Below is a small trained network, with its code and all its weights. Each question gives an input and a class and asks what happens when units are switched off, that is, made to give their printed mean instead of their output.

import numpy as np


def w(rows, s, z=0):
    codes = np.array(rows[::2]) - 128.0
    scale = np.full(codes.shape[1], s)
    scale[-1] = z or s
    return codes * scale


def f(y):
    return np.maximum(y, 0)


def log_softmax(a):
    a = a - a.max(-1, keepdims=True)
    return a - np.log(np.exp(a).sum(-1, keepdims=True))


def net(x, mask):
    res = np.array(x, float).reshape(1, 4) / 4 @ E
    y = f(res @ A[0][:, :-1].T + A[0][:, -1])
    res = res + np.where(mask, y, B[0][:, -1]) @ B[0][:, :-1]
    return log_softmax(res[-1] @ U[:, :-1].T + U[:, -1])


A, B = {}, {}
E = w([
[77,148,244,53,50,138,147,74],'x0',
[35,42,116,123,246,119,131,22],'x1',
[185,53,143,138,63,20,6,65],'x2',
[114,107,118,120,108,134,126,149],'x3',
],0.011)
A[0] = w([
[176,91,73,191,184,122,120,160,30],'n0',
[164,131,73,185,168,97,132,155,43],'n1',
[209,206,131,133,46,113,126,199,36],'n2',
[86,76,131,123,148,99,117,118,110],'n3',
[100,135,229,72,105,119,135,107,15],'n4',
[141,116,111,136,111,81,84,106,95],'n5',
[74,141,178,85,95,102,145,101,55],'n6',
[153,94,52,163,186,136,104,141,38],'n7',
[86,144,172,78,111,122,118,119,27],'n8',
[60,90,86,119,145,109,142,65,69],'n9',
[129,112,114,109,109,61,60,129,124],'n10',
[156,140,79,163,122,129,127,145,48],'n11',
[90,99,120,138,157,134,135,67,2],'n12',
[66,203,120,110,188,249,170,159,135],'n13',
[64,65,111,114,189,144,130,62,82],'n14',
[133,120,207,60,106,167,147,80,88],'n15',
[145,128,105,129,107,97,57,72,135],'n16',
[81,180,95,139,162,129,179,159,99],'n17',
[96,93,124,161,158,142,119,105,18],'n18',
[174,70,150,142,108,49,65,96,135],'n19',
[101,142,129,137,132,127,142,137,96],'n20',
],0.013,0.0044)
B[0] = w([
[33,163,65,156,101,67,30,191,191],'n0',
[45,146,45,145,96,110,63,164,182],'n1',
[215,231,254,210,53,201,172,25,235],'n2',
[173,137,187,143,61,193,157,113,171],'n3',
[27,152,88,130,77,66,89,187,189],'n4',
[143,128,114,71,193,120,181,162,179],'n5',
[70,143,35,153,111,62,57,190,179],'n6',
[54,169,72,164,95,32,67,142,186],'n7',
[81,134,65,162,140,79,71,105,164],'n8',
[166,196,190,203,46,199,176,75,184],'n9',
[166,87,95,58,166,137,212,155,194],'n10',
[54,160,72,163,95,121,133,98,164],'n11',
[156,158,144,158,112,142,145,85,168],'n12',
[190,4,160,48,239,99,195,158,254],'n13',
[209,232,199,177,50,229,158,34,205],'n14',
[30,158,15,141,151,84,56,191,191],'n15',
[131,66,146,73,217,155,149,121,195],'n16',
[130,66,157,41,211,104,145,137,193],'n17',
[148,149,176,115,75,124,127,109,156],'n18',
[184,5,139,66,225,133,153,192,230],'n19',
[166,115,126,161,174,103,136,181,143],'n20',
],0.0073,0.021)
U = w([
[146,47,148,62,203,125,190,139,253],'0',
[164,216,186,168,100,169,175,89,62],'1',
[6,162,88,137,135,91,99,149,71],'2',
],0.012,0.0015)

Each question gives the input, the list of numbers given to net, and the class t.
The units are the neurons (one row each of A and B). Each row of codes is followed by its name. A weight is (code - 128) times the scale printed after its matrix; where a second scale follows, it is the last column's (A, B and U).
mask holds one flag per neuron, in row order. A switched-off neuron (its flag False) gives its mean, the last column of its row in B, instead of its output. The means were averaged over made-up inputs and are rounded, as every weight is.
A unit's drop is (log p(t) with every unit on - log p(t) with that unit switched off) / (log p(t) with every unit on - log p(t) with every unit switched off).
The circuit of an input: a set's keep is (log p(t) with only the set's units on - log p(t) with every unit switched off) / (log p(t) with every unit on - log p(t) with every unit switched off). Starting from the 12 units with the biggest drops (on a tie, the unit counted first), units are removed one at a time, each time the one whose removal leaves the highest keep (on an exact tie, the one counted first), for as long as the keep stays at least 0.8.
circuit, biggest first: the units of the circuit, biggest drop first
unit that matters most: the unit with the biggest drop
top k neurons: the k neurons with the biggest drops, biggest first
drop of u: that unit's drop, to one decimal
input [4,-6,-6,-1], class 0: top 2 neurons : n13, n14
input [6,1,5,3], class 2: top 2 neurons : n13, n4
input [-6,-6,-5,4], class 1: top 4 neurons : n2, n19, n15, n4
input [-4,7,-6,-2], class 1: circuit, biggest first : n14
input [-8,-8,6,1], class 1: top 3 neurons : n2, n15, n4
input [7,6,0,3], class 2: top 2 neurons : n15, n2
input [8,6,6,-7], class 2: top 2 neurons : n15, n4
input [2,-4,-3,5], class 1: top 4 neurons : n19, n2, n16, n10
input [-8,-8,7,8], class 1: top 2 neurons : n2, n13
input [-1,-7,-7,-5], class 0: top 3 neurons : n13, n17, n14
input [8,-5,-7,5], class 2: top 4 neurons : n15, n4, n19, n6
input [-1,8,-7,-3], class 1: top 3 neurons : n14, n9, n19
input [-8,6,-3,8], class 2: top 2 neurons : n0, n7
input [-5,-2,4,-8], class 2: top 3 neurons : n13, n0, n1
input [7,-7,8,-1], class 0: unit that matters most : n19
input [1,6,-5,7], class 1: top 3 neurons : n14, n9, n19
input [-8,-6,-4,2], class 2: top 2 neurons : n0, n1
input [5,-4,-6,-2], class 0: drop of n13 : 4.9
input [5,-3,-8,-4], class 0: drop of n10 : 0.0
input [7,8,5,-7], class 1: drop of n14 : 1.5
input [-7,-5,2,-2], class 2: unit that matters most : n0
input [4,7,-4,-6], class 1: drop of n14 : 0.4
